Each row of numbers belongs to one of the things below and depends on some of the facts about them. Some rows are named. Which thing is each other row?

Facts:
β: hangs directly under; λ: refers to; φ: belongs to class; Σ: is of sort
A: β R; λ V; φ 353; Σ 348
AA: β AZ; φ 947; Σ 641
AB: β H; λ AD; φ 397; Σ 348
AC: β D; φ 293
AD: β L; φ 293
AE: β AZ; φ 397; Σ 641
AF: β AI; λ L; φ 397; Σ 348
AG: β B; λ AO; φ 293; Σ 348
AH: β K; φ 419; Σ 727
AI: φ 397
AJ: β AV; λ AC; φ 419; Σ 727
AK: β AV; φ 947
AL: β AZ; φ 293; Σ 727
AM: β H; φ 353; Σ 641
AN: β G; λ AG; φ 397; Σ 348
AO: β AD; φ 353; Σ 727
AP: β AK; λ AC; φ 397; Σ 348
AQ: β H; λ J; φ 293; Σ 641
AR: β R; φ 419; Σ 641
AS: β AV; φ 419
AT: β AS; λ AD; φ 293; Σ 727
AU: β AK; φ 353; Σ 727
AV: φ 397
AW: β AD; φ 353; Σ 348
AX: β J; φ 353; Σ 348
AY: β D; λ AO; φ 397; Σ 348
AZ: β L; φ 397
B: β AV; φ 419
BA: β AZ; φ 293; Σ 641
BB: β D; φ 353; Σ 348
C: β R; φ 293; Σ 727
D: β J; φ 419
E: β L; φ 419; Σ 641
F: β AK; φ 293; Σ 727
G: β AV; φ 397
H: β AV; φ 419
I: β AV; φ 947; Σ 348
J: φ 947
K: β J; φ 293
L: φ 419
M: β D; λ K; φ 353; Σ 348
N: β AV; φ 293
O: β R; φ 353; Σ 641
P: β AS; λ AH; φ 293; Σ 348
Q: β J; λ D; φ 353; Σ 727
R: β L; φ 397
S: β AD; φ 353; Σ 641
T: β AK; λ AD; φ 397; Σ 348
U: β N; λ AO; φ 293; Σ 641
V: β D; φ 353; Σ 727
W: β AZ; φ 293; Σ 348
X: β H; φ 353; Σ 348
Y: β H; λ AO; φ 353; Σ 727
Z: β AD; φ 353; Σ 727

Some things and their rows:
F: [ -3   9  -4   5  12   1 -11 -12  -1   3   1 -18   9   3   9   4 -15   6
  17 -22   1 -20   8   9   5   1  -4   3  10   3  -6  -5   2 -15  -5   1
 -14   5   5  -2   5  -5  -5  -4   3  19   9 -17  -1   3   8]
A: [ 13   8   4   3  -8   7 -13   7   5  -3  -3  21  -9 -10 -12  -5   3 -14
  -6  16   2   6 -24  -9  22   4  -4  -9  -9  24  -5 -16   0   3   8   8
   8   9   9  -2  14  -1   6   1   3   0 -33  12 -23  -1  -1]
BB: [  8 -10   5   0 -11  -5  -8 -12   3   6 -17  15 -11  -7 -20  -1   6  -9
  -7   8 -12   1  14  -9  10   0   7 -19  -2   4   6  18   3  16   1  13
   7 -11  15  14   7   0  29  -4  14 -13  -1   9   7   0 -20]
Z: [ 10  11   3  -3   3   0  -5   7   8 -10   0  14   0  -5 -12  -8  -1  -9
  -2  17   5   4  -8  10   8  -9 -12 -11   5 -13 -12  -1   7 -18   1  12
  18   6  13 -21   6  -9   3   6  -3  10 -20  -2 -20  19  -7]
M: [ 12 -12   9   3  -9   2 -23 -13   4  10 -13  21 -13  -3 -18   1  10 -13
  -5  -4  -2   5  -2 -12  15   6   7 -15   1  14   4  16   0  24   2  15
   6   1  23  15   9   6  25  -7  15 -12  -1  13   3   1 -15]
AU: [  5 -14   9   9   3  -9 -18 -20   2  -8   0  -4  17  -3  -2 -10  -7   0
   6  -8  -9  -8  10   8   1   4  -7 -12  10  16   0   2  -1 -22 -12   0
 -12   0   7 -23   5  -5   9  -2  13  16   4  -2  -5  13  -3]
AE: [ -6  24 -14  -6  16  10   9  11   7  -1   8  11  -3  19  -4 -10  15 -13
  -1  14  25   8 -16  -9 -12  10  -2  -3  -8 -18  -9  -9   3  -1   8  -8
  26  13  -1 -12  -8  -2 -12   9 -18   7 -16  10   0  -3  -1]
T: [  7  -1 -15  -1   1   6 -19 -16  -3   2   5  -1   3  17   2  -9   5  -7
  14  -5  -1 -17 -17 -20  -5  12  13  -6  -8  36 -10  -6   2   5   4 -21
   0  16  -8   6   0  -3   2 -12  17  10   3   8  10 -17   3]
R: [  8   2 -11  -9  -7   2   8  18  -9   0   8   4  -4   7  -6  -3  11  -4
   0  10  15   7 -15  -4 -10  -6   0   0  -5 -11 -15   0   6  -5  10  -2
  26   7 -15   8 -10  -1 -12   2 -12  -5  -3   8  -3   6   7]
AV: [  4 -10 -11  -5  -9  -4   2  -2 -12   1   7  -7   9  12   1   0  13   3
   6  -2   7   1  -4  -7 -14   4   6   0  -5   4  -7   2   9  -2   6  -6
   8   2 -16   6  -9   0  -8  -4  -7   2  16   9   7   7   9]
H: [ -9  -5  13   0  -6  -4  -7  -3 -15  -1   5 -13  -2   2   3   0  -5  17
  -7   2  -1  -1  -1   2  -2 -10   0   5  -6   7   1   9 -11 -11  -4 -10
 -16   2 -12  -2  -6   1  -3  -7  10  -3  15   5   7  -4  14]
E: [-17  21  12  -3  12   2   7   9   1   3   0   4 -15  11  -3  -6  -1   1
 -13  13  20   9 -10   3  -3   3 -12   0  -3 -13   0   4 -15  -9  -1 -11
   4   4   2 -11  -2   1  -4   5  -1  -6  -2   6   6 -11   5]
AS: [ -6  -5  15  -1 -10  -6  -1  -2 -15  -1   1 -16  -4   0   5   2  -8  17
  -9   0  -2  -1   2   3  -5  -8  -3   6  -1   3   1   8  -8 -12  -3 -10
 -14  -3 -14   1  -3  -2  -7  -2  12  -9  16   6   7  -2  16]
AH: [ -9   0  13  -6  11  -7   1  -4  -2   3  -9  -1 -15  13 -17  -4  -8   5
  -1  18   4   1  20  13 -10 -18  -4  -5  12 -32  -2  32  -6 -13  -3   4
   4  -4   3   4  -9  -9  17 -10  17  -1  30 -10  19   8  -4]
AR: [-16  36   8   0  12   7  10  14   4   0   0   8 -15   7  -8  -7  -4   2
 -15  17  18  10 -15   3   0   6 -10   2  -8 -14  -3  -3 -11  -7   2  -9
  11   8   3 -16   3   3 -10   5  -3  -4  -7   6   1 -12   5]
B: [ -8  -3  16  -3 -10  -6  -8  -1 -14   1   7 -14  -4   1   5   1  -7  17
  -7  -1  -3   1   4   1  -3  -7  -1   9  -4   8   1  10  -9 -13  -5 -10
 -13   0 -15  -3  -6   4  -6  -6  11  -3  14   1   5  -5  13]

Rows to name:
[  2  25  -8  -7   3  13   7  15   9  -1   0   7 -12   1  -6   5  -7 -12
   2   9   6  -4 -13  -3  19  -6   4   7  -8  -1  -9 -21   3   5  16   5
   8   9   6  16   8  -7  -5   0 -11   7 -23 -12 -10 -15   5] : W
[ -7   9   8  -6  -7  -7  16  14 -12  -4   0   1 -10  -2 -10  -5  -5   9
 -14  24  -2   3   5   8  -6 -18  -3   5 -12 -18  -5   9  -4 -15   5  -1
   0  -3  -9   2  -9  -9  -3   5   0 -11   8  -1   6   0  12] : L
[  4  -8   2   8  -2 -10 -14 -20   5 -10  -1   5  11  -7   1 -10  -7   0
   0   4 -24 -10   7  -7   3  12   6 -14  -7  34   7 -11  -1   0  -4  -8
 -20  -6   0 -10   7   0  13  -2  17  -1 -11   8   1  -4  -4] : X
[ -3  -2  13   4   6   1 -25  -8  -3   0   2  -9  -7  10  -2  -3  -3   6
   2  -4   9  -8 -13   6   0  -6 -10  -3  15  16  -8   9 -16 -14  -8 -11
  -6  11  -3 -12   9  -4  -3 -15  22   3  16   2   4   2   9] : AJ
[  4  -7   7  -3   5 -15  -3 -18   3   0 -18  13  -3  -2 -24 -10   2  -7
   0   9   1   0  31  11  -2 -11  -3 -13  12 -26  -4  24   8 -10  -1  20
   6 -12  23   0  -4 -11  27   0  10  -3  12  -6   8  20 -12] : V
[ -5  45  -9 -17  -9 -11  34   0 -18  -4  -8  -1  -8  -4 -10 -11 -15   1
  -2  30  -2 -12  23  11   6 -18   3   5 -25 -32 -16  -3  17 -26  17  10
   5 -13   6  18 -17 -16 -10  11 -26  -3  -5 -20   9  -4  21] : AD
[ -9  39  -8  -3   8  11   9   7   0   7   0   3  -8   4   2   1  -3  -4
  -4   0  18  -1  -8   1  10   8  -5   4 -10 -18 -10 -21  -3  -5  10   4
  10   8  15  -6   4  -1 -14  12 -24   1 -20  -1 -10  -8   7] : BA
[  3   4  -6  -5 -17  -7  21  -1 -24   3   0  -3  -7  -2  -9   2   9   0
  -1  14  -6  13  15  17  -1  -4   8   5 -17 -19  -2  13  -3   2  -3   2
   9 -14   8   8 -13   6  -4   9  -1 -12  15  -9  16   9  -6] : J
[  1   5  -3   7  -4   8 -16 -10  -2   9   3 -15  -1   1   7  11  -8  -1
   8 -18  -8 -15  -8 -10  14  10   6   1  -5  35  -1 -17  -3  10   1  -5
 -16   7   3  14  12   0  -9 -10   7   5  -6  -6  -1 -20  11] : P
[  2  19  -4   6   2   3 -33 -17  -6   4   1 -17   2   5   1   3  -8   0
  19 -19   7 -22  -3   2  11   5   0  -5   9  12 -18  -5  -6 -16  -1  -1
 -12  13   9  -3   5  -7 -11  -5   2  22   8 -14   4   3  11] : AT
[ -2  10  -3  -6 -13  -3  12  -4 -17   7 -10  -5  -5  -1 -10   7  -3   5
  -1   2  -2  -7  22   3   4 -13   8   7  -6 -27  -4  10   6  -2   7  15
  -4 -15   6  24  -9  -1  -3   5 -17  -8  12 -10  16   1   9] : K
[  7 -42  -4   4  21   9  -4  30  34 -14   8 -10  26 -16  43  14  19   1
  -6 -26   9   4  -7 -18 -28 -13  21  47  10  15  39   0   7  35 -21 -12
 -25   8 -31   8   9  25   3   3  13  -5  17 -18 -12   2 -22] : AN
[ -7  20  -4 -11 -12  -8  18  -9 -15  12 -16  -3 -13   2 -17   0  -3   2
  -2   7  -1  -8  36   5   3 -16   9   1  -6 -38  -3  17   9   1  10  15
   0 -21  11  33 -15  -8  10   1 -15  -9  13 -11  23   2   7] : AC
[ 10 -10 -12   1  -5  11 -11  -1   1   6   4  11  -6  13  -2   2  18 -10
   7   1   9  -2 -23 -16  -2  -1   8   0  -1  22  -6   1   3  13   9  -4
  18  13  -9  22   2   0   0  -9   3   0   3  14   7 -10   0] : AF
[ -3 -36   3   3  14   7  23  20  30  -7   7 -25  20 -21  39  19 -11  14
  -5 -25 -24  -3  17  -6  -7  -5  11  34  19  10  41 -17   5  36 -13  -2
 -36  -9 -22  10  10  18   0  -1  -5   2  -5 -28 -12  -5 -12] : AG
[  9  10   1   0  -5   1   0  10   9 -11  -5  22  -6  -9  -9  -9  -7 -11
  -8  24  -9   3 -12  -4  14   0  -1 -10 -11  13   0 -17   6   2   8   7
   8   1   6  -7   6  -6  11   2  -1   1 -33   5 -18  -3  -8] : AW
[ -6  27 -10   0   6   5  17  11  -5   0   9   9  -9   4  -2  -2  13  -8
  -4  12  13  19 -11  13   4  12  -7   5 -12 -12  -4  -7 -17   2   3  -9
  19   3  13 -18   1   7 -14  17  -9   2 -11   3   2   3 -11] : AA
[ -3   6  -2   2 -14   1   2  -8 -14   6  -1 -18   2  -7   6   9  -6   9
   3 -14  -3  -9   7  -1   9  -1   3   5  -8   3  -7  -3   3  -4   2   5
 -15  -3   2  10  -4  -1 -16   3 -12   0   5  -9   1   1  12] : N
[  6 -11  -3   3 -17  -5   3  -5 -23  -1   8 -14   6  -1   7   6   7   4
   2  -3  -8   7   1  11   3   7   6   6  -8   7   1   4 -11   2 -15 -12
  -9  -5   2   0  -2   9 -16   6   8  -3  14  -5  10   8   0] : AK

Now the same things, written a new way:
Named rows:
AW: [ -5   4  27  21   7  -3 -12   1   3  17 -18 -44 -14 -24  11  -9 -13 -19
 -17  28]
AP: [-29  37  42  31 -10 -21  11  28  -5  16  15 -19  27 -14   7   0   0  27
   2   6]
R: [ -6   7  24  45   9  12  11  22  -6  15 -12 -29  22  17   5  -7  -8 -18
 -43  16]
M: [ -8  32   7  -1  10 -11 -11   5  15 -13 -30 -13 -17 -24  17  -7   4   0
  -3 -40]
V: [ -2  -6   0   6  -5  20  17  11  23 -10 -12   0 -30 -20  28 -43  -2 -34
 -14 -41]
T: [-31  41  44  20  -7 -21  14  18 -10   8  11 -15  26 -11  13  -3   1  26
  13  15]
J: [ 24 -10   2  14  -9  -1  19  17  -6 -21 -15  -8   9   4  -2 -36   2 -38
 -13 -25]
AX: [ -5  10  14   7   9  -7   0   9  17 -10 -11 -19  -9 -47  22 -12   8 -10
 -15 -13]
S: [-12 -14  34   8 -13  11  -9  12   2   4 -23 -46 -11 -16  16  -4 -28 -20
 -43  29]
AJ: [-20  42  15   5 -19  12  13  26   2   6  20  -2  -7 -12   2  19 -43  -1
  19   1]
AV: [  2  11  15  26  -4   0  29  34 -12  16  17 -16  23  16  16 -10   0  16
 -16  -1]
N: [ -8  -6   5  26  -3  -8   2  41 -35   8  11  -9   3   9  10 -16 -24  18
   2 -11]
F: [-29  -4   2  27 -21  -6  11  32 -13  17  21   1  -4   0  -2 -20 -42   6
   9  -7]
AH: [ -4  16  -5  26  -7  14  40  24  16 -25  -1  11 -18 -22  17 -32 -15 -50
 -11 -29]
AF: [-24  28  35  24   5 -15   4  13  12   7  -6 -13  23 -10   4   4   5  12
 -18  -3]
BB: [  0   9   7   0   8 -14  -5   9   7 -12 -19 -20 -12 -33  30 -31  18 -10
 -12 -30]

Which thing is each row?
[-30  26  18  22 -11 -28 -10  29 -21  -4  13  -6   5 -23 -10  -3 -31  31
   9   6] : P
[-18  -3  14  11 -12  16   4  -2  12  28 -14 -35 -21  -8  17   0 -24 -26
 -19  25] : Z
[  6 -46  11  58  15  -5  36  17 -32  -5  -4 -11 -18  -5  15 -65 -33 -40
 -17  21] : AD
[  -1   34  -26   18    3   -3  -24   48   35   35    6  -24   57  -49
  -51  -12    4   -8 -100  -57] : AY
[ -8 -14  38  -3 -38   3  -4  39  -4   8  25 -22   3 -27  14 -11 -21  14
  -5   0] : AM
[-18 -15  51  25 -12   1  29   8   9 -12  -5 -23  25  -9  -8   5 -23  -8
 -69  10] : AE
[ 22  13   1  18  14  17  32  38  -7 -24  -1  -1 -11 -15  17 -25  -8 -40
 -10 -35] : D
[  7   3 -20  -6 -43  37 -40  45  39  74  37 -25  24 -44 -50  10 -24  17
 -50 -22] : Y
[-36   8  23  11 -25 -20  -7  38 -22 -10  17  -6   1 -12  -1  -1 -43  40
 -11  -5] : AQ
[ -9   0  18   6 -25  12  -1  25   7  25  19 -13 -17 -15  15 -12 -14  12
  12  -5] : AU
[-19  23   6  -8  -4  14  -2  -1  15   6 -14  -3 -22  -6  21   8 -20  -6
 -14 -26] : Q

